Below are the code and all the weights of a small trained network. Each question names an input and a target symbol and asks about switching units off, where a switched-off unit gives its printed mean instead of its output.

import numpy as np


def w(rows, s, z=0):
    codes = np.array(rows[::2]) - 128.0
    scale = np.full(codes.shape[1], s)
    scale[-1] = z or s
    return codes * scale


def norm(h):
    return h / np.sqrt((h * h).mean(-1, keepdims=True) + 1e-5)


def f(y):
    return np.maximum(y, 0)


def softmax(a):
    e = np.exp(a - a.max(-1, keepdims=True))
    return e / e.sum(-1, keepdims=True)


def log_softmax(a):
    a = a - a.max(-1, keepdims=True)
    return a - np.log(np.exp(a).sum(-1, keepdims=True))


def net(x, mask):
    ids = ['ΘΛΞΣΦΨΩαβγδεζηπτ'.index(c) for c in x.split()]
    T = len(ids)
    res = E[ids] + P[:T]
    u = 0
    for l in range(2):
        q, k, v = (norm(res) @ M[l].T for M in (Q, K, V))
        z = softmax(np.where(np.tri(T) > 0, q @ k.T / 4**0.5, -1e9)) @ v
        res = res + np.where(mask[u], z, O[l][:, -1]) @ O[l][:, :-1]
        u += 1
        y = f(norm(res) @ A[l][:, :-1].T + A[l][:, -1])
        res = res + np.where(mask[u : u + 24], y, B[l][:, -1]) @ B[l][:, :-1]
        u += 24
    return log_softmax(norm(res)[-1] @ U[:, :-1].T + U[:, -1])


Q, K, V, O, A, B = {}, {}, {}, {}, {}, {}
E = w([
[168,150,115,44],'Θ',
[134,139,89,64],'Λ',
[156,144,85,76],'Ξ',
[136,113,166,107],'Σ',
[196,141,177,78],'Φ',
[152,145,86,83],'Ψ',
[164,192,159,143],'Ω',
[113,100,166,187],'α',
[77,90,123,116],'β',
[72,110,105,94],'γ',
[114,115,144,110],'δ',
[100,103,152,109],'ε',
[135,135,71,136],'ζ',
[77,89,121,115],'η',
[154,82,141,40],'π',
[173,2,125,127],'τ',
],0.021)
P = w([
[21,253,170,84],'0',
[211,86,162,128],'1',
[185,84,170,128],'2',
[166,84,177,133],'3',
[150,90,183,123],'4',
[142,93,187,123],'5',
],0.004)
Q[0] = w([
[128,9,160,45],'L0H0',
[121,2,98,69],'L0H0',
[106,26,121,208],'L0H0',
[153,127,62,197],'L0H0',
],0.0075)
K[0] = w([
[29,94,193,115],'L0H0',
[1,185,96,77],'L0H0',
[78,201,122,152],'L0H0',
[109,162,73,175],'L0H0',
],0.0067)
V[0] = w([
[118,53,253,17],'L0H0',
[131,111,202,107],'L0H0',
[29,151,115,145],'L0H0',
[104,28,107,196],'L0H0',
],0.0036)
O[0] = w([
[252,112,136,72,254],'L0H0',
[253,126,227,191,128],'L0H0',
[131,177,157,164,66],'L0H0',
[116,58,29,143,7],'L0H0',
],0.0032,0.00072)
A[0] = w([
[153,61,140,236,51],'L0N0',
[161,96,108,88,59],'L0N1',
[86,149,207,146,82],'L0N2',
[202,94,132,180,135],'L0N3',
[165,180,160,248,131],'L0N4',
[154,101,151,109,43],'L0N5',
[107,84,104,106,27],'L0N6',
[113,94,118,92,72],'L0N7',
[130,80,121,137,28],'L0N8',
[185,194,120,146,97],'L0N9',
[121,94,124,128,106],'L0N10',
[179,162,151,115,61],'L0N11',
[189,212,153,182,85],'L0N12',
[128,112,107,75,98],'L0N13',
[222,212,104,167,40],'L0N14',
[213,98,69,169,143],'L0N15',
[114,36,127,205,74],'L0N16',
[115,85,110,92,84],'L0N17',
[182,109,132,113,4],'L0N18',
[95,174,125,165,102],'L0N19',
[135,130,234,171,171],'L0N20',
[205,172,87,135,70],'L0N21',
[129,193,124,150,42],'L0N22',
[110,101,141,108,91],'L0N23',
],0.011,0.0034)
B[0] = w([
[73,103,83,180,152],'L0N0',
[125,115,142,129,178],'L0N1',
[121,135,68,159,170],'L0N2',
[102,80,93,157,190],'L0N3',
[145,147,251,185,175],'L0N4',
[119,115,158,109,176],'L0N5',
[128,151,154,151,146],'L0N6',
[136,117,156,127,154],'L0N7',
[122,150,122,103,135],'L0N8',
[179,90,118,147,172],'L0N9',
[133,144,146,134,145],'L0N10',
[77,143,128,124,186],'L0N11',
[147,141,181,101,175],'L0N12',
[124,119,134,146,176],'L0N13',
[154,95,119,172,186],'L0N14',
[111,79,104,171,227],'L0N15',
[121,152,113,104,167],'L0N16',
[138,127,163,126,166],'L0N17',
[101,150,140,128,165],'L0N18',
[124,136,138,86,157],'L0N19',
[86,147,113,131,253],'L0N20',
[146,72,98,158,194],'L0N21',
[173,149,100,143,147],'L0N22',
[115,123,123,143,156],'L0N23',
],0.011,0.0051)
Q[1] = w([
[224,118,94,194],'L1H0',
[82,150,133,61],'L1H0',
[250,110,135,85],'L1H0',
[135,151,77,174],'L1H0',
],0.018)
K[1] = w([
[136,44,114,168],'L1H0',
[142,203,148,92],'L1H0',
[189,4,200,109],'L1H0',
[153,119,101,197],'L1H0',
],0.017)
V[1] = w([
[86,184,190,255],'L1H0',
[28,43,190,146],'L1H0',
[82,113,132,112],'L1H0',
[103,95,17,153],'L1H0',
],0.007)
O[1] = w([
[79,163,170,255,101],'L1H0',
[49,48,91,169,155],'L1H0',
[89,103,128,124,145],'L1H0',
[45,191,170,18,253],'L1H0',
],0.007,0.0032)
A[1] = w([
[230,89,86,160,39],'L1N0',
[220,222,83,37,113],'L1N1',
[189,126,155,129,102],'L1N2',
[162,150,14,41,133],'L1N3',
[91,150,115,90,113],'L1N4',
[131,138,182,167,82],'L1N5',
[145,99,148,52,85],'L1N6',
[151,163,162,150,176],'L1N7',
[196,103,45,128,2],'L1N8',
[123,57,113,176,208],'L1N9',
[156,160,136,75,206],'L1N10',
[186,134,54,94,8],'L1N11',
[59,152,121,92,96],'L1N12',
[143,113,37,142,98],'L1N13',
[237,155,151,206,86],'L1N14',
[104,163,147,116,107],'L1N15',
[201,175,33,94,36],'L1N16',
[51,211,128,134,34],'L1N17',
[120,116,206,141,116],'L1N18',
[77,211,159,114,121],'L1N19',
[95,154,49,159,48],'L1N20',
[146,126,119,186,22],'L1N21',
[209,110,50,188,55],'L1N22',
[216,248,118,96,106],'L1N23',
],0.012,0.0062)
B[1] = w([
[109,184,110,113,152],'L1N0',
[90,83,100,134,170],'L1N1',
[147,136,106,126,150],'L1N2',
[109,144,112,182,218],'L1N3',
[141,151,147,130,168],'L1N4',
[152,118,127,141,154],'L1N5',
[124,157,145,134,170],'L1N6',
[140,134,99,115,161],'L1N7',
[87,131,68,162,141],'L1N8',
[170,152,113,100,254],'L1N9',
[138,166,105,160,184],'L1N10',
[98,146,85,180,135],'L1N11',
[136,161,136,124,184],'L1N12',
[104,159,153,141,176],'L1N13',
[138,198,164,135,167],'L1N14',
[137,123,144,118,146],'L1N15',
[107,158,58,201,143],'L1N16',
[145,82,118,131,158],'L1N17',
[132,136,110,149,177],'L1N18',
[168,96,138,124,175],'L1N19',
[129,136,184,132,166],'L1N20',
[98,162,176,145,133],'L1N21',
[118,114,5,145,148],'L1N22',
[134,87,91,101,155],'L1N23',
],0.015,0.0083)
U = w([
[103,114,27,175,109],'Θ',
[37,250,142,151,75],'Λ',
[91,165,111,62,114],'Ξ',
[213,61,118,203,92],'Σ',
[204,222,70,109,11],'Φ',
[103,166,111,62,130],'Ψ',
[178,186,180,217,70],'Ω',
[91,84,168,243,100],'α',
[55,103,154,116,180],'β',
[62,138,160,39,165],'γ',
[127,80,217,133,177],'δ',
[82,104,185,125,183],'ε',
[130,206,204,57,157],'ζ',
[65,103,148,118,188],'η',
[174,94,130,46,175],'π',
[115,20,117,118,156],'τ',
],0.021,0.012)

Each question gives the input, a string of symbols that net reads in full, and the target symbol t.
The units are the heads (4 rows each of Q, K, V and O) and the neurons (one row each of A and B). Each row of codes is followed by its name. A weight is (code - 128) times the scale printed after its matrix; where a second scale follows, it is the last column's (O, A, B and U).
mask holds one flag per unit, layer by layer, with each layer's heads first. A switched-off unit (its flag False) gives its mean, the last column of its rows in O or B, instead of its output. The means were averaged over made-up inputs and are rounded, as every weight is.
A unit's drop is (log p(t) with every unit on - log p(t) with that unit switched off) / (log p(t) with every unit on - log p(t) with every unit switched off).
The circuit of an input: a set's keep is (log p(t) with only the set's units on - log p(t) with every unit switched off) / (log p(t) with every unit on - log p(t) with every unit switched off). Starting from the 12 units with the biggest drops (on a tie, the unit counted first), units are removed one at a time, each time the one whose removal leaves the highest keep (on an exact tie, the one counted first), for as long as the keep stays at least 0.8.
units of the circuit, in order: the units of the circuit, biggest drop first
top k neurons: the k neurons with the biggest drops, biggest first
top k neurons in layer l: the k neurons of layer l with the biggest drops, biggest first
drop of u: that unit's drop, to one decimal
input γ ε Φ, target Φ: units of the circuit, in order -> [L1H0, L1N0, L0N4]
input Σ ζ ζ δ, target Σ: units of the circuit, in order -> [L1H0, L0H0, L1N9]
input Ω Σ δ, target Ω: top neuron in layer 0 -> [L0N3]
input π Λ β β ζ Σ, target π: units of the circuit, in order -> [L1H0, L1N3]
input Σ π Σ Σ α Σ, target Σ: units of the circuit, in order -> [L1H0, L0H0]
input δ Φ Σ, target δ: top 2 neurons in layer 0 -> [L0N2, L0N4]
input δ Ψ δ, target δ: top 4 neurons in layer 0 -> [L0N2, L0N4, L0N15, L0N21]
input ζ ζ Ψ, target Θ: top 2 neurons -> [L0N20, L1N1]
input Λ Φ Σ, target Λ: top 3 neurons -> [L0N4, L1N6, L1N9]
input α Σ Σ, target α: top 3 neurons -> [L0N20, L0N3, L0N4]
input α α δ, target α: top 2 neurons in layer 0 -> [L0N4, L0N20]
input γ π ζ η, target γ: top 2 neurons -> [L0N4, L1N3]
input β Σ Θ δ, target β: top 2 neurons -> [L0N4, L1N3]
input Σ ζ Φ β γ η, target Σ: top neuron -> [L1N9]
input α π Ω ζ ζ Σ, target α: top 2 neurons -> [L0N20, L0N4]
input Ω ζ ζ ζ α Φ, target Φ: top 2 neurons in layer 1 -> [L1N22, L1N0]
input Σ ζ ζ β, target Σ: top 2 neurons -> [L1N9, L0N15]
input Θ ζ Σ, target Θ: top 2 neurons -> [L0N4, L1N1]
input π Φ ζ δ, target π: drop of L1H0 -> 0.6
input ζ Ψ Θ η, target ζ: drop of L0N14 -> 0.0
input ζ Σ β, target ζ: drop of L0H0 -> 1.1
input π ζ Φ α Σ, target π: top neuron -> [L0N15]
input Σ ζ α ζ Σ, target Σ: top 3 neurons in layer 0 -> [L0N20, L0N15, L0N4]
